How the items are linked:
Lik: i>Div, m>Fov, l>Rav, u>Dum
Zov: i>Mar, m>Rog, l>Buz, u>Gur
Vid: i>Mek, m>Lik, l>Kos, u>Div
Bog: i>Nes, m>Sop, l>Fet, u>Lok
Rav: i>Miz, m>Fav, l>Rem, u>Tup
Kip: i>Mev, m>Fod, l>Diz, u>Lir
Mig: i>Tig, m>Rer, l>Vob, u>Sot
Bez: i>Rer, m>Buz, l>Bog, u>Vop
Dip: i>Kuz, m>San, l>Kip, u>Bif
Tam: i>Lik, m>Pap, l>Tik, u>Fov
Nog: i>Tok, m>Bef, l>Vid, u>Dos
Pap: i>Fov, m>Zuv, l>Dem, u>Viz
Rog: i>Gur, m>Vid, l>Bas, u>Mek
Sen: i>Fod, m>Rem, l>Zov, u>Kiz
Guf: i>Vid, m>Tam, l>Kof, u>Lik
Rem: i>Kiz, m>Nog, l>Rog, u>Tok
Fod: i>Lir, m>Kiz, l>Mar, u>Kof
Tok: i>Tik, m>Dos, l>Mek, u>Dem
Kos: i>San, m>Rav, l>Sen, u>Miz
Lir: i>Bas, m>Kof, l>Pip, u>Kos
Zal: i>Vob, m>Bog, l>Sof, u>Nes
Fif: i>Bef, m>Vob, l>Tam, u>Biz
Siz: i>Rem, m>Gub, l>Bif, u>Nog
Fet: i>Zuv, m>Fop, l>Vun, u>Nik
Tik: i>Rav, m>Dem, l>Siz, u>Fav
Tid: i>Sof, m>Tig, l>Bef, u>Fet
Buz: i>Vop, m>Bas, l>Sop, u>Dip
Pip: i>Zem, m>Gir, l>Pof, u>Sen
Zug: i>Bog, m>Rok, l>Tig, u>Sop
Sof: i>Pap, m>Fet, l>Dos, u>Zuv
Mar: i>Pip, m>Gur, l>Vop, u>Gir
Gir: i>Sen, m>Siz, l>Kuz, u>Rem
Baz: i>Faf, m>Pom, l>Viz, u>Bez
Pom: i>Bez, m>Mev, l>Zug, u>Buz
Nik: i>Zug, m>Diz, l>Mig, u>Rok
Dos: i>Dem, m>Vun, l>Div, u>Lif
Bef: i>Dos, m>Biz, l>Lik, u>Vun
Bif: i>Rog, m>Guf, l>Lir, u>Vid
Diz: i>Rok, m>Mar, l>Rer, u>Pip
Zem: i>Kip, m>Sen, l>Siv, u>Fod
Zuv: i>Viz, m>Nik, l>Lif, u>Zug
Faf: i>Mig, m>Bez, l>Zal, u>Rer
Sot: i>Fop, m>Pof, l>Baz, u>Siv
Fov: i>Dum, m>Viz, l>Fav, u>Zal
Gub: i>Nog, m>Fif, l>Guf, u>Bef
Kiz: i>Kof, m>Tok, l>Gur, u>Tik
Sop: i>Lok, m>Zem, l>Fop, u>Kip
Tup: i>Tam, m>Sof, l>Tok, u>Pap
Bas: i>Dip, m>Kos, l>Zem, u>San
Vob: i>Biz, m>Nes, l>Pap, u>Baz
Div: i>Gub, m>Dum, l>Miz, u>Fif
Pof: i>Siv, m>Kuz, l>Pom, u>Zov
Dum: i>Fif, m>Zal, l>Tup, u>Vob
Fop: i>Nik, m>Siv, l>Faf, u>Diz
Siv: i>Diz, m>Zov, l>Bez, u>Mar
Biz: i>Vun, m>Baz, l>Fov, u>Faf
Lif: i>Tid, m>Mig, l>Fif, u>Tig
Vun: i>Lif, m>Faf, l>Dum, u>Mig
Lok: i>Pom, m>Kip, l>Nik, u>Mev
Mev: i>Buz, m>Lir, l>Rok, u>Bas
Kof: i>Kos, m>Tik, l>Gir, u>Rav
Vop: i>Pof, m>Dip, l>Lok, u>Kuz
Gur: i>Gir, m>Mek, l>Dip, u>Siz
San: i>Bif, m>Miz, l>Fod, u>Guf
Rok: i>Sop, m>Pip, l>Sot, u>Zem
Rer: i>Sot, m>Vop, l>Nes, u>Pof
Dem: i>Fav, m>Lif, l>Gub, u>Tid
Mek: i>Siz, m>Div, l>San, u>Gub
Kuz: i>Zov, m>Bif, l>Mev, u>Rog
Nes: i>Baz, m>Lok, l>Zuv, u>Pom
Tig: i>Fet, m>Sot, l>Biz, u>Fop
Miz: i>Guf, m>Tup, l>Kiz, u>Tam
Fav: i>Tup, m>Tid, l>Nog, u>Sof
Viz: i>Zal, m>Zug, l>Tid, u>Bog

In the rows, 0.49 means zero.

Row, then item:
0.6,0.36,0.49,0.22,0.59,0.32,0.69,0.42,0.97,0.41,0.54,0.28; item Sop
0.5,0.84,0.33,0.43,0.11,0.52,0.53,0.24,0.59,0.28,0.29,0.5; item Gur
0.41,0.27,0.32,0.27,0.8,0.59,0.66,0.29,0.77,0.33,0.65,0.65; item Nik
0.63,0.22,0.52,0.73,0.76,0.28,0.33,0.44,0.22,0.43,0.63,0.23; item Sof
0.58,0.73,0.67,0.72,0.19,0.39,0.34,0.71,0.2,0.65,0.35,0.34; item Vid
0.63,0.18,0.6,0.69,0.8,0.27,0.36,0.56,0.28,0.52,0.65,0.24; item Lif
0.47,0.69,0.64,0.77,0.28,0.55,0.32,0.72,0.1,0.68,0.39,0.54; item Rav
0.53,0.34,0.37,0.79,0.65,0.42,0.3,0.28,0.09,0.31,0.57,0.41; item Fif
0.56,0.3,0.4,0.78,0.69,0.37,0.29,0.3,0.13,0.32,0.59,0.35; item Dum
0.49,0.84,0.33,0.43,0.1,0.54,0.54,0.24,0.58,0.28,0.29,0.51; item Gur
0.52,0.3,0.36,0.23,0.71,0.45,0.68,0.26,0.9,0.31,0.6,0.45; item Rer
0.6,0.8,0.42,0.53,0.09,0.37,0.48,0.3,0.51,0.31,0.28,0.29; item San
0.58,0.73,0.66,0.72,0.19,0.39,0.34,0.71,0.21,0.66,0.34,0.33; item Vid
0.61,0.74,0.65,0.71,0.17,0.35,0.36,0.66,0.25,0.61,0.33,0.28; item Mek
0.54,0.72,0.66,0.73,0.22,0.44,0.33,0.73,0.16,0.67,0.36,0.4; item Guf
0.64,0.79,0.5,0.59,0.09,0.31,0.44,0.41,0.44,0.39,0.29,0.21; item Kof
0.42,0.83,0.33,0.38,0.13,0.64,0.57,0.28,0.63,0.33,0.3,0.63; item Sen
0.36,0.79,0.44,0.28,0.21,0.72,0.65,0.49,0.74,0.51,0.34,0.76; item Dip
0.36,0.24,0.37,0.31,0.85,0.68,0.62,0.38,0.69,0.42,0.68,0.76; item Bog
0.36,0.2,0.49,0.4,0.9,0.69,0.56,0.58,0.56,0.59,0.7,0.78; item Faf
0.57,0.34,0.41,0.22,0.64,0.36,0.68,0.33,0.93,0.34,0.58,0.34; item Pom
0.4,0.64,0.54,0.78,0.38,0.65,0.3,0.62,0.03,0.62,0.43,0.68; item Nog
0.48,0.29,0.34,0.24,0.74,0.5,0.67,0.26,0.87,0.3,0.62,0.53; item Sot
0.4,0.72,0.56,0.23,0.28,0.66,0.68,0.65,0.83,0.64,0.38,0.69; item Mar
0.4,0.64,0.54,0.78,0.38,0.65,0.3,0.62,0.03,0.62,0.44,0.68; item Nog
0.64,0.78,0.54,0.63,0.1,0.29,0.4,0.47,0.4,0.45,0.3,0.2; item Kiz

In each set, the symbols that take the first to the second take the third to the fourth, perhaps in another order. Give the fourth.
Answer with the item's name.
0.48,0.61,0.65,0.2,0.37,0.52,0.7,0.73,0.93,0.68,0.44,0.51
to 0.39,0.81,0.37,0.32,0.16,0.7,0.61,0.36,0.68,0.42,0.32,0.73
as 0.5,0.15,0.66,0.55,0.89,0.47,0.46,0.74,0.41,0.71,0.7,0.49
to Bog

0.36,0.19,0.54,0.43,0.91,0.67,0.54,0.64,0.51,0.65,0.71,0.75
to 0.49,0.29,0.33,0.24,0.74,0.5,0.67,0.26,0.86,0.31,0.62,0.52
as 0.35,0.19,0.5,0.39,0.9,0.68,0.56,0.59,0.56,0.59,0.7,0.79
to Rer

0.59,0.47,0.6,0.2,0.48,0.36,0.71,0.62,0.98,0.57,0.49,0.31
to 0.38,0.75,0.52,0.24,0.26,0.69,0.67,0.6,0.8,0.61,0.38,0.73
as 0.35,0.2,0.49,0.4,0.9,0.68,0.56,0.57,0.55,0.59,0.71,0.78
to Rer

0.65,0.77,0.54,0.62,0.11,0.29,0.4,0.48,0.39,0.45,0.29,0.19
to 0.44,0.67,0.61,0.76,0.32,0.58,0.31,0.7,0.07,0.67,0.41,0.6
as 0.64,0.79,0.5,0.59,0.09,0.3,0.43,0.41,0.43,0.4,0.29,0.21
to Rav

0.45,0.28,0.33,0.24,0.77,0.55,0.67,0.26,0.83,0.32,0.64,0.59
to 0.52,0.3,0.36,0.23,0.7,0.44,0.68,0.27,0.89,0.3,0.6,0.46
as 0.62,0.21,0.51,0.73,0.77,0.27,0.33,0.44,0.22,0.42,0.64,0.24
to Lif

0.56,0.82,0.37,0.49,0.08,0.41,0.49,0.27,0.53,0.29,0.29,0.35
to 0.53,0.83,0.35,0.46,0.09,0.47,0.51,0.24,0.56,0.28,0.28,0.41
as 0.37,0.81,0.41,0.3,0.19,0.72,0.63,0.43,0.7,0.47,0.34,0.75
to Dip

0.63,0.2,0.55,0.71,0.79,0.27,0.35,0.5,0.26,0.47,0.64,0.22
to 0.51,0.38,0.35,0.8,0.62,0.47,0.29,0.27,0.06,0.31,0.56,0.48
as 0.46,0.16,0.64,0.53,0.9,0.52,0.47,0.75,0.43,0.71,0.7,0.57
to Lif

0.54,0.16,0.67,0.59,0.87,0.41,0.43,0.73,0.38,0.68,0.69,0.42
to 0.35,0.22,0.41,0.34,0.88,0.69,0.6,0.44,0.64,0.49,0.68,0.79
as 0.59,0.16,0.65,0.64,0.84,0.33,0.4,0.67,0.33,0.61,0.68,0.3
to Faf

0.6,0.74,0.64,0.7,0.17,0.35,0.35,0.66,0.25,0.61,0.32,0.28
to 0.57,0.31,0.4,0.78,0.68,0.38,0.3,0.3,0.12,0.31,0.59,0.35
as 0.36,0.77,0.48,0.26,0.23,0.71,0.66,0.55,0.77,0.57,0.36,0.75
to Guf

0.53,0.83,0.34,0.46,0.09,0.48,0.51,0.25,0.57,0.28,0.29,0.42
to 0.36,0.81,0.4,0.3,0.18,0.72,0.62,0.43,0.7,0.46,0.34,0.76
as 0.42,0.66,0.58,0.77,0.35,0.62,0.3,0.66,0.04,0.65,0.42,0.65
to Mek

0.64,0.76,0.58,0.65,0.12,0.29,0.38,0.55,0.35,0.51,0.3,0.19
to 0.61,0.74,0.65,0.7,0.17,0.35,0.36,0.67,0.25,0.61,0.32,0.28
as 0.64,0.76,0.58,0.66,0.12,0.3,0.39,0.56,0.34,0.5,0.3,0.2
to Mek

0.38,0.25,0.34,0.28,0.83,0.65,0.64,0.32,0.74,0.38,0.67,0.71
to 0.35,0.22,0.41,0.33,0.87,0.7,0.61,0.45,0.65,0.49,0.69,0.79
as 0.35,0.22,0.4,0.34,0.87,0.7,0.61,0.44,0.64,0.48,0.69,0.78
to Faf

0.49,0.62,0.64,0.19,0.36,0.52,0.71,0.72,0.93,0.68,0.43,0.51
to 0.52,0.3,0.36,0.23,0.71,0.45,0.67,0.27,0.89,0.3,0.6,0.46
as 0.61,0.81,0.41,0.53,0.08,0.37,0.47,0.3,0.5,0.31,0.29,0.3
to Mar

0.59,0.27,0.43,0.77,0.72,0.32,0.31,0.34,0.16,0.34,0.61,0.29
to 0.53,0.15,0.67,0.59,0.87,0.41,0.43,0.74,0.37,0.7,0.69,0.42
as 0.35,0.23,0.41,0.33,0.87,0.7,0.6,0.44,0.64,0.48,0.69,0.79
to Pom

0.57,0.5,0.64,0.19,0.45,0.38,0.7,0.66,0.98,0.61,0.47,0.35
to 0.37,0.78,0.48,0.25,0.23,0.72,0.66,0.55,0.76,0.57,0.36,0.76
as 0.38,0.25,0.34,0.28,0.83,0.64,0.63,0.32,0.73,0.38,0.67,0.71
to Sop

0.36,0.24,0.37,0.32,0.85,0.67,0.62,0.37,0.69,0.43,0.67,0.76
to 0.46,0.16,0.65,0.53,0.9,0.52,0.48,0.75,0.43,0.71,0.71,0.57
as 0.61,0.42,0.55,0.2,0.53,0.31,0.7,0.52,0.99,0.49,0.51,0.27
to Sot

0.53,0.15,0.67,0.58,0.88,0.41,0.43,0.74,0.38,0.69,0.7,0.43
to 0.37,0.24,0.37,0.31,0.85,0.68,0.62,0.38,0.69,0.43,0.68,0.77
as 0.61,0.42,0.55,0.21,0.54,0.31,0.7,0.52,0.98,0.49,0.52,0.26
to Mar

0.37,0.25,0.37,0.31,0.85,0.67,0.62,0.39,0.69,0.43,0.68,0.76
to 0.61,0.38,0.49,0.22,0.59,0.32,0.69,0.41,0.97,0.41,0.54,0.29
as 0.46,0.16,0.65,0.53,0.9,0.52,0.47,0.75,0.43,0.71,0.7,0.57
to Nik

0.64,0.79,0.5,0.59,0.1,0.31,0.42,0.42,0.44,0.39,0.28,0.21
to 0.47,0.69,0.63,0.76,0.29,0.54,0.31,0.72,0.1,0.68,0.39,0.54
as 0.37,0.19,0.54,0.43,0.91,0.66,0.53,0.64,0.53,0.64,0.71,0.75
to Sot

0.4,0.52,0.38,0.79,0.51,0.64,0.29,0.37,0.01,0.42,0.51,0.68
to 0.61,0.25,0.47,0.75,0.73,0.29,0.32,0.39,0.19,0.38,0.62,0.26
as 0.5,0.15,0.66,0.56,0.89,0.46,0.45,0.75,0.41,0.71,0.69,0.49
to Bog

0.38,0.82,0.37,0.32,0.16,0.7,0.61,0.37,0.68,0.42,0.32,0.73
to 0.37,0.81,0.4,0.3,0.19,0.72,0.62,0.43,0.7,0.47,0.33,0.75
as 0.54,0.32,0.39,0.23,0.68,0.4,0.68,0.3,0.92,0.31,0.59,0.39
to Rer

0.36,0.77,0.48,0.25,0.22,0.72,0.66,0.55,0.77,0.56,0.36,0.75
to 0.4,0.72,0.56,0.22,0.28,0.66,0.68,0.66,0.83,0.65,0.39,0.69
as 0.57,0.33,0.43,0.22,0.64,0.37,0.68,0.34,0.94,0.34,0.57,0.35
to Rer

0.48,0.29,0.34,0.24,0.74,0.49,0.68,0.25,0.86,0.3,0.62,0.52
to 0.38,0.75,0.52,0.23,0.26,0.69,0.67,0.61,0.8,0.62,0.37,0.73
as 0.49,0.15,0.66,0.57,0.89,0.46,0.45,0.76,0.41,0.71,0.69,0.49
to Sop

0.41,0.26,0.32,0.26,0.8,0.6,0.65,0.29,0.78,0.34,0.65,0.66
to 0.45,0.65,0.62,0.2,0.34,0.57,0.7,0.71,0.9,0.68,0.41,0.58
as 0.37,0.77,0.48,0.26,0.23,0.72,0.66,0.55,0.77,0.57,0.36,0.76
to Mek

0.47,0.42,0.34,0.8,0.6,0.52,0.29,0.28,0.04,0.31,0.55,0.54
to 0.53,0.33,0.38,0.8,0.65,0.41,0.3,0.28,0.09,0.3,0.58,0.41
as 0.64,0.76,0.58,0.65,0.12,0.29,0.38,0.54,0.35,0.5,0.3,0.2
to Mek

0.61,0.24,0.47,0.75,0.74,0.3,0.32,0.38,0.19,0.37,0.62,0.26
to 0.45,0.46,0.34,0.81,0.56,0.57,0.29,0.3,0.02,0.35,0.53,0.6
as 0.4,0.84,0.34,0.34,0.15,0.67,0.59,0.32,0.66,0.36,0.31,0.69
to Mar

